Below are the code and all the weights of a small trained network. Each question names an input and a class and asks about switching units off, where a switched-off unit gives its printed mean instead of its output.

import numpy as np


def w(rows, s, z=0):
    codes = np.array(rows[::2]) - 128.0
    scale = np.full(codes.shape[1], s)
    scale[-1] = z or s
    return codes * scale


def f(y):
    return y / 2 * (1 + np.tanh(0.7978845608 * (y + 0.044715 * y**3)))


def log_softmax(a):
    a = a - a.max(-1, keepdims=True)
    return a - np.log(np.exp(a).sum(-1, keepdims=True))


def net(x, mask):
    res = np.array(x, float).reshape(1, 7) / 4 @ E
    y = f(res @ A[0][:, :-1].T + A[0][:, -1])
    res = res + np.where(mask, y, B[0][:, -1]) @ B[0][:, :-1]
    return log_softmax(res[-1] @ U[:, :-1].T + U[:, -1])


A, B = {}, {}
E = w([
[142,138,112,119,145],'x0',
[7,184,137,75,157],'x1',
[101,68,97,147,195],'x2',
[128,125,133,125,128],'x3',
[111,119,147,145,106],'x4',
[120,121,140,135,117],'x5',
[157,185,222,212,186],'x6',
],0.014)
A[0] = w([
[183,82,127,141,199,158],'n1',
[96,208,141,130,70,183],'n2',
[86,125,173,135,157,100],'n3',
[83,188,121,120,58,202],'n4',
[126,91,92,147,159,89],'n5',
[181,111,177,56,55,197],'n6',
[170,26,51,154,68,168],'n7',
[126,65,83,78,109,235],'n8',
[200,91,84,97,127,151],'n9',
[64,33,127,112,191,253],'n10',
[106,197,190,150,215,89],'n11',
[175,189,49,111,92,114],'n12',
[183,138,180,148,133,160],'n13',
[1,137,94,46,100,132],'n14',
[141,95,147,170,182,134],'n15',
[23,224,88,185,173,124],'n16',
[157,102,184,208,150,120],'n17',
[143,162,56,131,49,142],'n18',
[102,231,178,146,194,109],'n19',
[201,203,134,238,100,140],'n20',
[93,173,163,66,163,193],'n21',
],0.012,0.0044)
B[0] = w([
[85,113,164,212,150,180],'n1',
[167,110,140,1,103,176],'n2',
[115,61,114,158,93,157],'n3',
[154,122,139,49,191,185],'n4',
[74,100,100,175,160,150],'n5',
[215,116,192,37,85,192],'n6',
[109,50,200,212,61,237],'n7',
[98,26,85,114,96,216],'n8',
[194,93,145,199,55,193],'n9',
[52,72,28,228,124,208],'n10',
[179,54,196,230,67,200],'n11',
[151,116,158,64,76,172],'n12',
[165,228,163,112,164,176],'n13',
[123,152,39,58,147,249],'n14',
[100,105,207,234,197,172],'n15',
[136,32,56,160,45,208],'n16',
[142,149,134,167,190,195],'n17',
[141,79,210,52,100,186],'n18',
[214,58,186,135,45,200],'n19',
[205,221,107,97,199,207],'n20',
[154,123,78,80,46,187],'n21',
],0.0079,0.018)
U = w([
[196,84,188,88,34,253],'0',
[107,74,116,237,19,79],'1',
[109,179,79,2,45,18],'2',
[72,108,4,146,111,49],'3',
[204,248,153,123,129,250],'4',
[91,118,166,218,241,25],'5',
],0.0081,0.0046)

Each question gives the input, the list of numbers given to net, and the class t.
The units are the neurons (one row each of A and B). Each row of codes is followed by its name. A weight is (code - 128) times the scale printed after its matrix; where a second scale follows, it is the last column's (A, B and U).
mask holds one flag per neuron, in row order. A switched-off neuron (its flag False) gives its mean, the last column of its row in B, instead of its output. The means were averaged over made-up inputs and are rounded, as every weight is.
A unit's drop is (log p(t) with every unit on - log p(t) with that unit switched off) / (log p(t) with every unit on - log p(t) with every unit switched off).
The circuit of an input: a set's keep is (log p(t) with only the set's units on - log p(t) with every unit switched off) / (log p(t) with every unit on - log p(t) with every unit switched off). Starting from the 12 units with the biggest drops (on a tie, the unit counted first), units are removed one at a time, each time the one whose removal leaves the highest keep (on an exact tie, the one counted first), for as long as the keep stays at least 0.8.
circuit, biggest first: the units of the circuit, biggest drop first
most important unit: the unit with the biggest drop
k most important neurons: the k neurons with the biggest drops, biggest first
drop of u: that unit's drop, to one decimal
input [-6,-8,0,-2,6,8,8], class 4: most important unit -> n20
input [6,1,-6,7,8,4,0], class 2: circuit, biggest first -> n7, n11, n9
input [5,-1,1,-2,8,-6,8], class 5: circuit, biggest first -> n15, n17
input [-7,-7,-1,5,-3,6,5], class 4: circuit, biggest first -> n20, n13
input [3,0,2,7,-8,-8,-6], class 1: 2 most important neurons -> n9, n7
input [8,0,7,8,-3,-8,8], class 5: 3 most important neurons -> n15, n17, n7
input [-8,-7,-1,-7,-5,-7,7], class 4: 2 most important neurons -> n20, n13
input [7,0,6,6,-8,6,-1], class 1: 2 most important neurons -> n14, n20
input [0,-8,-8,-5,5,5,1], class 4: 2 most important neurons -> n20, n13
input [-6,5,2,-3,-7,-1,0], class 3: 2 most important neurons -> n7, n14
input [6,0,8,-5,-8,-6,-4], class 1: 4 most important neurons -> n9, n7, n20, n1
input [3,0,6,-8,5,-2,4], class 5: drop of n7 -> 0.2
input [6,4,0,-5,-5,6,-1], class 2: drop of n6 -> -0.1
input [4,2,6,2,2,-3,-8], class 3: circuit, biggest first -> n14
input [-8,4,0,8,-2,-6,-8], class 2: drop of n14 -> 0.1
